Each row of numbers stands for one element and depends on some of the facts below. Use the named rows to name the rest.

Some rows with their names:
givan: [ -6   3  10  14 -31 -10   2 -23 -35  20   1   1  12 -14   0 -18 -15   6
  -9  -4  -9 -13  19 -11  33  -7  22  16   8  15   6   7  -3 -12   0 -16
  23 -24 -12  12   3  25  12  14  38  16  -8   7]
talan: [ -7  13  10  -3  -4 -15 -16 -28  -9  -5  14  -2  12  -4  13 -17   9  12
  -7   3  -3  -5  26  12   7  -6  30   4   0  -5   9  -4   5 -26   8   0
  12 -26 -28   5   1  26  11 -12  41  10  13  -4]
leni: [ -7   7  12  -8 -12 -30 -17 -25  -4  -5  19 -11  10  -8   8 -18   0  13
   0   1  -9 -23  35  11   8   3  30  -5   1  -2  14  -2   4 -30  12 -18
   7 -29 -26 -10   9  20  17 -12  35  11   7  -3]
drival: [ -5  14  12  -5  -5 -20 -13 -22  -2   0  17   0   8  -2  11 -19  12  15
  -7  -3  -3 -12  32  13   4   0  28   3  -1  -3   9  -8   3 -29  11  -8
   7 -24 -22   3   5  25  16  -6  33  11  10  -6]
flukluk: [ -5  14  13  -5  -5 -20 -14 -23  -2  -1  18   0   7  -2  11 -20  12  16
  -7  -2  -4 -12  32  13   4  -1  28   3  -2  -3   9  -8   3 -29  11  -8
   7 -25 -22   3   4  25  15  -6  33  12  10  -6]
stediris: [-10   2   8  10 -28 -13  -3 -25 -24  27   4   7   6 -11   6 -21  -2   7
 -16  -9  -9 -12  23  -2  28  -8  25  13   4  12   1  -3  -4 -16   3 -14
  23 -26  -9  16   8  26  15  18  36  19  -5   2]
klekos: [ -3  14   1 -15  -8 -26 -16 -41   0  -1  19  -1  -8   8  11 -34  23  12
 -13  -9  -3   0  26  37  28  -9  28 -14   5  -6  15 -15   3 -43  25 -10
  18 -41 -16   2  -5  21  24  -6  11   6  13 -24]
vidun: [-18  18   8 -12  -6  -4 -33 -35  -1 -20   5   5  18  -9  17 -18  -3   8
   1 -11  -4  13  20   2  10  -6  36  -3 -15   9  -5  17  11 -36  21   7
  13 -25 -20  -8   1  15  -2  -1  50   2   3 -10]
rozan: [  0  14  10  -1  -8 -17 -10 -21  -5  -6  21   8  10   3   8 -18   8  13
  -4  -5  -9 -17  36   9  13   0  25   0  -4   0   7  -7   6 -32  11  -9
   7 -23 -23  -5   9  20  18  -2  27   7  10  -9]
todas: [ -1  15  12  -2  -9 -17 -11 -23  -7  -7  21   1  12   0   9 -17   6  15
  -2  -3  -6 -15  33   9  10  -2  27   1  -1  -3  10  -5   8 -27   9  -8
   7 -23 -24  -4   5  20  16  -8  31   9  11  -5]
pusu: [-12  15   6 -10   8  -2 -22 -21  -2 -16  12  10  13  -8  15 -22   3  29
  -2 -10 -14  -1  35   1  10  -2  18   6 -14   4   6  16  14 -39  13  -1
  23 -23 -17 -17  -5  17   6  -5  31  13  11 -13]
kifam: [  6  26  17 -13  13 -21 -10  -9   0 -21  14  -2   8   3  -3 -16  13  13
   0   9  -1 -11  35   9 -10  17  17   9  -3   7  16   1  -7 -37  20 -12
   3 -19 -31   1  -1  34   8 -11  27   4  10 -13]
tratal: [ -1  13  11  -2  -9 -18 -11 -24  -6  -7  21   1  10   0   9 -18   7  14
  -3  -3  -6 -14  33  10  12  -1  26   1  -2  -2  10  -6   6 -29  10  -9
   7 -25 -24  -5   6  21  16  -7  30   9  11  -8]
banuk: [ -2  10  15  14 -25  -6   6 -14 -37  16  -4  -2  17 -16  -6 -13 -18   8
  -4   2  -6 -16  21 -22  19   2  16  26   8  21   8  15  -7  -8  -2 -18
  19 -16 -14  16   1  31   7  13  42  14 -10  11]
regas: [-10   4  17  -8  -6 -30 -13 -19   1   1  23 -13   4  -7  13 -20   7  16
  -3  -1  -5 -17  31  12  -2   3  29   1  -1  -6  15  -7   2 -26  12 -15
   7 -26 -25  -5   7  26  15 -11  38  18   9  -4]
sadrak: [ -5  14  12  -5  -5 -20 -13 -23  -2  -1  18   0   8  -2  11 -20  12  15
  -7  -3  -3 -12  32  12   4  -1  29   3  -2  -3   9  -8   4 -29  11  -8
   7 -25 -23   2   5  24  15  -6  33  12  10  -6]
fligren: [ -2  18   5  -7 -12 -18 -19 -28 -10  -7  16   2  14  -5   0 -10   8  17
  -1   2 -10 -20  33  10  15  -1  30  -4   0   3   7  -1   3 -32  13 -11
  10 -27 -20  -4  10  19  20 -11  33   5   7  -6]

How the elements are related:
staplal	nutrin	drida; grutro	nutrin	koplomes; skodrok	nutrin	zagrem; ploplele	nutrin	brevunim; tukom	nutrin	skubros
zomikes	nutrin	givan; vuklun	nutrin	staplal; vuklun	nutrin	kekar; kifam	nutrin	flufla; trestan	nutrin	plekager
dipek	nutrin	skigrogru; dipek	nutrin	fote; plekager	nutrin	vuklun; plekager	nutrin	plobrogras; ledel	nutrin	loflok
ledel	nutrin	brena; piplok	nutrin	vuklun; gragri	nutrin	stediris; keklober	nutrin	tridrak; trufugru	nutrin	lutre
klasom	nutrin	flestak; klasom	nutrin	drikur; fote	nutrin	gituk; suzal	nutrin	trelar; pleker	nutrin	stutor
potu	nutrin	gafom; potu	nutrin	plubok; potu	nutrin	klekos; brena	nutrin	suzal; gista	nutrin	muve
memu	nutrin	ploskenan; flanak	nutrin	pekotrir; bretumus	nutrin	klasom; banuk	nutrin	zagrem; banuk	nutrin	troreti
flufla	nutrin	tridrak; flufla	nutrin	plugrim; zagrem	nutrin	stutor; zagrem	nutrin	plefis; noskipil	nutrin	stediris
noskipil	nutrin	gragri; stediris	nutrin	drikur; todas	nutrin	tuplil; tridrak	nutrin	grezi; pekotrir	nutrin	pliski
pekotrir	nutrin	luste; pekotrir	nutrin	bikla; vavek	nutrin	vubri; troreti	nutrin	givan; samar	nutrin	staplal
givan	nutrin	gragri; fledres	nutrin	dipek; taflur	nutrin	zagrem; taflur	nutrin	skodrok; taflur	nutrin	buzomos
lutre	nutrin	gituk; muve	nutrin	plobrogras; natrek	nutrin	staplal; skigrogru	nutrin	lodrel; kliplam	nutrin	ploplele
kliplam	nutrin	klekos; plefis	nutrin	piplok; drida	nutrin	skubros; plugrim	nutrin	plekager; rutri	nutrin	papido
tredos	nutrin	staplal; dobe	drasam	plobrogras; zitregrur	drasam	rugril; staplal	drasam	plobrogras; tason	drasam	nuzun
mistim	drasam	noskipil; stutro	drasam	sagira; brevunim	drasam	nuzun; fatrok	drasam	griku; vubri	drasam	kekar
skodrok	drasam	klekos; lamu	drasam	grutro; ploplele	drasam	sikil; drival	drasam	tukom; vuklun	drasam	kifam
vaplan	drasam	grezi; kifam	drasam	kekar; flukluk	drasam	ploskenan; trestan	drasam	tuplil; trogel	drasam	skigrogru
plekager	drasam	dipek; ledel	drasam	skodrok; tratal	drasam	bikla; piplok	drasam	stediris; gragri	drasam	lusko
stastan	drasam	zomikes; keklober	drasam	buzomos; pliski	drasam	plobrogras; trufugru	drasam	mistim; talan	drasam	noskipil
klasom	drasam	bririm; viku	drasam	grezi; trivis	drasam	talan; sidal	drasam	noskipil; leni	drasam	regas
kidugur	drasam	rugril; fote	drasam	brevunim; legrufo	drasam	regas; netok	drasam	tradeklos; bririm	drasam	buzomos
skubros	drasam	stediris; dokan	drasam	buke; suzal	drasam	nuplak; skiluda	drasam	sikil; pleker	drasam	brevunim
keflir	drasam	flestak; potu	drasam	tukom; brena	drasam	tradeklos; griku	drasam	lutre; bikla	drasam	kekar
drapler	drasam	mistim; gista	drasam	sagira; vidun	drasam	sidal; rozan	drasam	tristo; memu	drasam	skigrogru
gituk	drasam	kliskava; regas	drasam	lutre; nuplak	drasam	lutre; flanak	drasam	regas; zesa	drasam	grezi
biplik	drasam	rugril; tuplil	drasam	klekos; bretumus	drasam	vubri; banuk	drasam	lamu; flufla	drasam	dredril
trigro	drasam	drival; pusu	drasam	buke; stadriti	drasam	kekar; zagrem	drasam	biplik; sikil	drasam	grutro
stediris	drasam	gaplenam; kozadak	drasam	griku; tradeklos	drasam	buzomos; todas	drasam	plubok; fluron	drasam	tradeklos
kovam	drasam	rugril; tridrak	drasam	gaplenam; stutor	drasam	bikla; riplibro	drasam	nuzun; tradum	drasam	nuzun
geplir	drasam	britripi; pekotrir	drasam	kidugur; koplomes	drasam	brevunim; sagira	drasam	zomikes; dopas	drasam	buke
flaple	drasam	tredos; vavek	drasam	tristo; trelar	drasam	tradeklos; tristo	drasam	gaplenam; pletre	drasam	sagira
troreti	drasam	gaplenam; samar	drasam	nuzun; givan	drasam	buke; stuflo	drasam	klekos; fledres	drasam	flukluk
britripi	drasam	sadrak; flibrur	drasam	keklober; drufil	drasam	plubok; taflur	drasam	flidras; zubres	drasam	klekos
muve	drasam	britripi; giplir	drasam	kidugur; dredril	drasam	flidras; grezi	drasam	klekos; papido	drasam	nuplak
natrek	drasam	bririm; lodrel	drasam	sadrak; ledrol	drasam	britripi; plobrogras	drasam	tudris; skigrogru	drasam	noskipil
kliplam	drasam	plobrogras; kibak	drasam	flidras; fligren	drasam	rugril; naflon	drasam	potu; drikur	drasam	griku
plefis	drasam	zomikes; drida	drasam	grezi; plugrim	drasam	tristo; rutri	drasam	tuplil; genil	drasam	nuzun
tredos	drasam	gaplenam; marava	drasam	tuplil; gestorin	drasam	kifam; lusko	drasam	noskipil; dedi	drasam	gafom
deme	drasam	tuplil; loflok	drasam	sagira; petral	drasam	potu; tason	padran	lamu; stutro	padran	klasom
fatrok	padran	plubok; vaplan	padran	skodrok; plekager	padran	kekar; piplok	padran	kliskava; stastan	padran	dredril
leni	padran	stadriti; suzal	padran	kekar; pleker	padran	sidal; keflir	padran	bririm; brena	padran	dipek
drapler	padran	brevunim; vidun	padran	skodrok; bretumus	padran	potu; kozadak	padran	flidras; geplir	padran	skubros
pekotrir	padran	klasom; koplomes	padran	klekos; dopas	padran	buke; pletre	padran	gista; fledres	padran	lodrel
flibrur	padran	tradeklos; drufil	padran	kidugur; zubres	padran	buke; giplir	padran	trigro; kibak	padran	stutor
fligren	padran	sidal; rutri	padran	tradeklos; marava	padran	vidun; loflok	padran	dobe; stutro	viri	zitregrur
ploplele	viri	dedi; tukom	viri	skubros; zomikes	viri	drufil; vaplan	viri	pekotrir; trestan	viri	dedi
trestan	viri	tuplil; ledel	viri	kozadak; pliski	viri	dedi; skubros	viri	vuklun; vidun	viri	vubri
tuplil	viri	dedi; tuplil	viri	zitregrur; tuplil	viri	plefis; bretumus	viri	tristo; pusu	viri	zitregrur
kozadak	viri	vaplan; fluron	viri	riplibro; fluron	viri	trestan; kovam	viri	kliplam; tradum	viri	kozadak
luste	viri	plefis; koplomes	viri	vubri; vavek	viri	fluron; tristo	viri	plefis; pletre	viri	tridrak
pletre	viri	bretumus; pletre	viri	plefis; troreti	viri	vuklun; stuflo	viri	plefis; taflur	viri	kliplam
taflur	viri	dedi; zubres	viri	dedi; muve	viri	riplibro; grezi	viri	muve; grezi	viri	tradum
ledrol	viri	trestan; plobrogras	viri	plefis; rugril	viri	pusu; rugril	viri	pekotrir; rugril	viri	plefis
rugril	viri	nuplak; marava	viri	plobrogras; marava	viri	genil; marava	viri	potu; dedi	viri	plefis
tudris	viri	genil; deme	viri	vuklun

Which element is each row?
No name comes twice in this set of rows, the named rows included.
[ -2  22  19   2  -7  -5 -17 -24  -6 -13  25  -3  33  -7  19  -6   4  25
   5   3   1 -20  39  -6 -13 -10  39  10  -3 -16   5   0  25 -11 -10   7
  -7 -10 -31  -3   7  14  12 -25  56   9  19  12]	trufugru
[  8  24  15  -7   6 -17  -7 -12  -9 -25  15  -1  12   3  -5 -14   3  12
   5   8  -5 -14  35   4   2  14  16   7  -1   8  17   5  -4 -35  18 -13
   4 -19 -31  -6   0  30  10 -10  26   1   9 -12]	gista
[ -7  10   9  -8  -5 -24 -17 -28   2   0  22   2   2   2  14 -23  17  13
 -10  -5  -6  -9  32  22  12  -4  30  -4  -2  -6   9 -13   4 -35  17  -7
  11 -31 -23  -1   6  23  18  -5  27  12  13 -13]	bikla
[ 10  27  16 -11  12 -19  -7  -9  -5 -30  15  -2  10   6  -7 -15   7  12
   6  11  -3 -12  35   7  -3  19  13   7  -1   9  19   5  -6 -39  21 -13
   3 -20 -34  -6  -3  32   8 -12  23   0  11 -16]	flufla
[ 10  28  11  -3   0 -13  -3  -7 -20 -18  -4   3  16  -4 -20 -11  -6   5
   2  13  -7 -18  33  -9   6  24   9  17   4  30  13  17 -17 -33  19 -24
  10 -19 -25   5   0  35   6   2  27   0  -5  -7]	piplok
[  0  17   7   5 -22  -9  -7 -19 -32   3  -1   1  20 -15 -13  -5 -11  11
   0   7 -10 -21  26 -13  20   5  21  15   6  21   6  14  -7 -18   6 -19
  17 -21 -15   9   6  27  12   1  41   7  -7   5]	pleker
[ -1  22  20  -1  -8 -11 -16 -22   3 -11  30  -1  26  -5  19  -9   9  27
   4  -4  -1 -26  46  -2 -13  -5  38   5  -5 -16   5  -7  24 -18  -5  -1
 -11 -12 -25  -7  10  12  18 -21  45   9  18   8]	lodrel
[ -1  24  21  -1  -8 -10 -16 -21   6 -11  32  -2  27  -5  20  -9   9  30
   6  -5   0 -27  48  -2 -16  -6  39   4  -7 -20   5  -8  26 -16  -7   0
 -15 -11 -26  -7  11  10  18 -23  47  10  19   9]	gituk
[-14   5  10   6 -15  -1 -10 -20 -23  17  -4   6  12 -22   8 -19 -10  18
 -12  -9 -11  -1  23 -17  18  -6  19  24  -3  19   1  18   3 -17   2  -9
  32 -22  -5  11  -4  27   2  14  44  24  -7   4]	zomikes
[-11   0   7  15 -30  -7  -3 -31 -40  19   1   1  15 -14   6 -17 -15   3
 -10  -1  -8  -6  14  -7  36 -15  25  15   9  11   6   7   0  -9  -2  -7
  29 -26 -17  14   2  25   9  10  45  16  -4   8]	gragri

Now the same elements, written a new way:
Some rows with their names:
pekotrir: [-20 -21   2  -9  22   2  -1 -16   0 -41 -20  -4   2  29   3 -18  -6 -12
  -7   7  14 -12 -24 -13   5   6  11 -19 -29   4  -2  10   8   1  12   5]
plefis: [-23 -30  18   5  12  23 -23   5  -2 -59  -2  34  -8  57 -14  -2 -20 -13
 -35  12  -1 -24 -30  13 -16   6 -15 -11  54   9   4   9   5   9  -9  -1]
plugrim: [-23 -21  15   4  13  20 -29  20   2 -64 -19  25   7   8  -6  14  -9  -1
 -53  15   0  -6 -25   2  -4  16   9  -7  19  13 -35  16   7   4   7   8]
koplomes: [-17  -4   8 -14  18  15  13 -10   6 -18   9   0  -7   9   4 -10   7  -8
 -22   9   6  10  15  -4  -4 -12  16 -17 -17  14 -21   6   3   5   0  -5]
nuplak: [-23 -17  -3 -12  18   1   8 -23   2 -21 -30   8   1  27 -22  -9  12  -6
 -16  16  19 -17  -8  -1  -1  -1   8  -3  -6   4  -3   2   8   1   4 -10]
brena: [-16 -10  11   0  21   2   7  -6   3 -31  -9  -1  -5   8  -1 -17  -6 -11
 -19   9   2  -9  -9 -16  11   3  20 -13 -21   4  -7   7   4   3   5  -6]
lamu: [-20 -11   1  -9  15   6  14 -17   4 -18  -8   6   2   6 -12  -5  10  -7
 -27  18   7  -9   0   0  -3 -10  11   1 -13   5  -5   3   6   3  -2 -10]
ledel: [-15 -17  11   6  14   3  31  -4  -3 -24 -15 -15   2   5  17  -8 -19 -12
 -27  11   5 -20 -13 -27   9  -1  10  -7 -16  -4  -4  17   8   2   3   2]
dredril: [-20 -11   1  -9  15   5  11 -18   4 -18 -10   6   1   7 -12  -5  11  -8
 -25  18   7  -9   0  -2  -3 -10  11   1 -11   6  -5   3   5   4  -2  -9]
sikil: [-20 -12   1  -8  15   6  13 -17   3 -18 -11   6   1   7 -13  -5  10  -8
 -25  18   9 -10  -1  -1  -3  -9  11   2 -13   5  -6   4   6   3  -1 -10]
petral: [-16 -10   7   2  22  -6  24  11   2 -22 -20  -4  -8   6 -15 -16  -8 -14
 -21  19   4 -10  -5  -7   5   5  14 -12  10   0  -8  10   7   5   1 -14]
kibak: [-19  -8  13 -16  19  13   4 -25   8   2 -16   7  -2  36 -21  -6  22  -5
 -20   6   4  -8  26   7  -3  -8  19   1 -17   5 -14   1   6   5  -4  -2]
tukom: [-21 -15  12  -1  10  18  -9   4   6 -29 -18  22   6   9 -20  11   4  -2
 -50  21  -3  -8  -3   8  -5  -4  12   8  10   6 -19   6   7   3   2  -3]
stutro: [-15 -11  11  -1  29  -8  14  33   5 -21 -15 -14  -3   7 -16 -25 -18 -24
 -24  27  -9   8  -3   6   5  -8  21 -10  -7   0   2  13   9   5   6  -4]
kekar: [-21 -21  15   1   9  23 -20   5   7 -41 -28  43  11  26 -27  15  -4   3
 -57  21   1  -4  -9  17 -15  -4   5  -3  35  12 -31   7   7   3   0   2]
tridrak: [-22 -15  23   8  10  17 -20 -25   4 -30 -48  39  -1  28 -25  15  17  13
 -37  -2   6 -37  -5 -16  11  30  17  -4  15   6 -39   3   5   3   3  -6]
netok: [-20 -15   6  -3  18   5   5  -6  -1 -45   7  -6  -1   3   4  -8  -4 -11
 -21  13   6 -12 -17 -11   0   4   9  -7 -17   8  -6  10   4   6  -7  -3]

Which element is each row?
No name comes twice in this set of rows, the named rows included.
[-20 -17   5  -5   9  15   8  -2   5 -18 -39   4  18   5  -7  17  -4  -3
 -47  16   3  -3   6  -1  -7 -13  12   7  -3  -1 -21  15  11   0  13   5]	grezi
[-20 -20  24  -1  15  26 -33  14   9 -46 -33  39  10  35 -28  14  -6   3
 -54  13  -4   1  -4  17 -12   4  15  -9  22  11 -43  11   8   4   5  11]	plekager
[-21  -9 -10 -18  15   7  18 -25   3 -28 -13  14  -6  11  -7  -7  12  -5
 -11  15  28   2   0  -5  -5  -4   3 -21   5  13 -19   2   4   2   6 -16]	vubri
[-16   4  -9 -31  14  28  24 -16   6 -32  24  22 -26  15  24  -9   8  -4
 -11   4  39  45  22  -9 -19 -15  -5 -64  33  35 -53   5  -3   5  17 -18]	drufil
[-21 -20  13  -4   9  20   8 -12   2 -14   9  26  -9  47 -17  -5  -3 -13
 -36  19   3 -15  -1  13 -19 -20  -7   2  41   9  13   0   5   8 -12 -10]	buzomos
[-19 -16  17  -8  20  11   6 -20   3 -12  12   7 -13  53 -15 -22   0 -19
 -13   8   0 -17   4   8 -11 -15   2  -3   2   4  22  -2   3   9 -13  -9]	bretumus
[-23  -7   4   0  20   1 -14 -12   7 -42   5  12  -8 -17 -31  -8  20  -8
 -26  18  -5 -14  -3   6  -1  -3  20   9 -18   8   0  -6  -1   8 -14 -25]	tudris

Now the same elements, written a new way:
Some elements and their rows:
kozadak: [  5  -9  -2  37 -26   8 -32 -20  52 -18  14  -8 -36  13  15  18 -15   7
  26 -33  12 -24   8  14 -17 -10]
sidal: [ 21  19  29  20 -14  22  -3  -6  34  -5  13  -1   0 -20   3  31  10 -12
  44 -31  21 -22   7  11  -2  12]
vubri: [ 19  11  13  24 -12  19  -6 -13  30   5  10  -6  -4 -12  16  24  -4   7
  42 -25  14 -19  -2  14  -6   6]
trogel: [ 26   9  20   7 -12  18 -17  -4  24 -13  17  -1  -4 -14  13  23   0  -7
  39 -30   7 -10  -2  10 -12  14]
lodrel: [ 20  12  12  18  -9  18  -5   2  24  -6  15  -6 -10 -19  19  18  -3   0
  40 -19  17 -19  -3  17 -14  16]
brevunim: [ 18  15  14  24  -7  21  -2  -7  27   2  13  -5  -3 -17  16  21  -1   2
  46 -21  19 -21  -2  15  -8  13]
flanak: [ 17   8  19  31 -40  25   7  -7  12  -2  -2  -3 -30 -23   9   7 -17   2
  57 -16 -17 -29   1  11 -13  17]
lusko: [ 23  12  20  17 -11  24 -15 -16  27  -5  14  -1   4 -12   9  27   4  -3
  46 -34   7 -11   0   8  -6  10]
gestorin: [ 24   9  14  14 -12  15  -8   0  25  -2  13  -7 -11 -15  19  18  -6   3
  38 -21  11 -16  -6  14 -12  11]
fatrok: [ 23   9   7  15 -22  16  -9  -3  29   5  18 -10 -22  -6  17  17  -3   9
  40 -25   0 -10  -9   6 -12  12]
dedi: [ 33  -3  17  30  -8  24 -31  20  15 -11   5 -34  -7  13   6 -45  19   1
  36 -36  23  -8   0  31  -6  -2]
genil: [ 23   7  14  13 -14  14 -10   0  26  -5  14  -5 -11 -15  19  19  -7   1
  36 -22  11 -17  -5  14 -12  11]
trelar: [ 24   9  16  12  -9  13  -6   2  24   0  11  -7  -9 -16  22  17 -10   3
  36 -19  13 -19  -7  15 -12  11]
muve: [ 18  -7  28  47 -46  21  -8 -18  18 -23  -2   3 -27 -10   7 -10 -20  -1
  44 -22   0 -45  11  30 -12  -6]
dopas: [ 30   5  17   7 -17  10 -14  -9  26  -1  13 -11 -11 -13  23  17  -9   9
  40 -26   2  -7  -9  14 -10  12]
sadrak: [ 20  12  14  22 -11  20  -5 -10  27   6  11  -7  -2 -13  16  22  -2   6
  44 -25  12 -16  -4  13  -6   8]
drikur: [ 17  16  -4  15 -15  13  -7   1  26   1  10  -9 -21 -10  10  18  -6   8
  41 -27   6 -11  -4   8 -14  18]

Which element is each row?
No name comes twice in this set of rows, the named rows included.
[  8  -9  19  36   3  24 -32  -3  36  -4  -1 -35  -7   7  18  -1   5  -3
  39 -30  14 -11   7  15  -8  -6]	luste
[  8  -1   3  38 -12   4 -24  -5  46 -24   4  -3 -18  -4  19   9 -17   1
  28 -20  33 -34  10  27 -14 -12]	skubros
[ 26  -1  42  29 -33  27  11  -8   7  -1  -4   0 -20 -31  22   3 -24  -3
  53  -6 -11 -42  -1  20 -10   9]	plugrim
[ 22   0  30  22 -38  22   4 -10   8  -3  -8  -2 -18 -24  12   9 -21   2
  50 -19 -19 -29  -1  15 -11  12]	fledres
[ 10  16  15  21 -27  22  -2 -17   6 -10 -26   4  -2 -26 -10  20 -19  -1
  58 -37 -16 -23   9  12  -7  19]	noskipil
[ 21  10  18  19  -9  20  -3  -1  22  -4  17  -6 -12 -19  21  18  -4  -1
  40 -19  17 -22  -3  17 -14  16]	stutor
[  5  17   6  23 -21  13  10  -6   5   4 -38  -2  -5 -28  -4  14 -33  12
  54 -25  -7 -33   4  19  -6  15]	stediris
[ 16   7  30  35 -32  29  10 -19  10   3  -9  -1 -11 -25  10  13 -17   2
  59 -18 -11 -34   3  15  -6  10]	kifam
[ 19  16  13  26  -6  17  -5 -14  27  -1  13  -9  -3 -20  20  19  -1   6
  52 -22  20 -16   1  18  -8  16]	buke
[ 16 -13  17  22  -7  14 -36   2  35 -12   3 -26 -15   7  21  -1  -5  -2
  29 -29   9 -12   3  15 -13  -4]	pletre
[ 23  15  20  34 -39  15   6  -3  23   3 -18   2  -3 -31  11   0 -18   2
  63   1  -8 -27   3  18   1  -5]	tredos
[ 30  12  36  58 -29  54  14 -23 -14  -2   6 -16 -15 -29  12  15 -31   3
  38 -20  -3 -21  24  24  -3   7]	skodrok
[  6 -13  18  50 -45  18  -9 -19  18 -28  -7  -9 -21 -16  11   4 -20   4
  37 -25  -3 -34  14  33 -13  -4]	ledel
[ 29   5  20   4 -16  17 -20  -6  24 -10  15  -1  -4 -11  12  22  -1  -4
  37 -33  -1  -7  -5   7 -11  12]	drapler

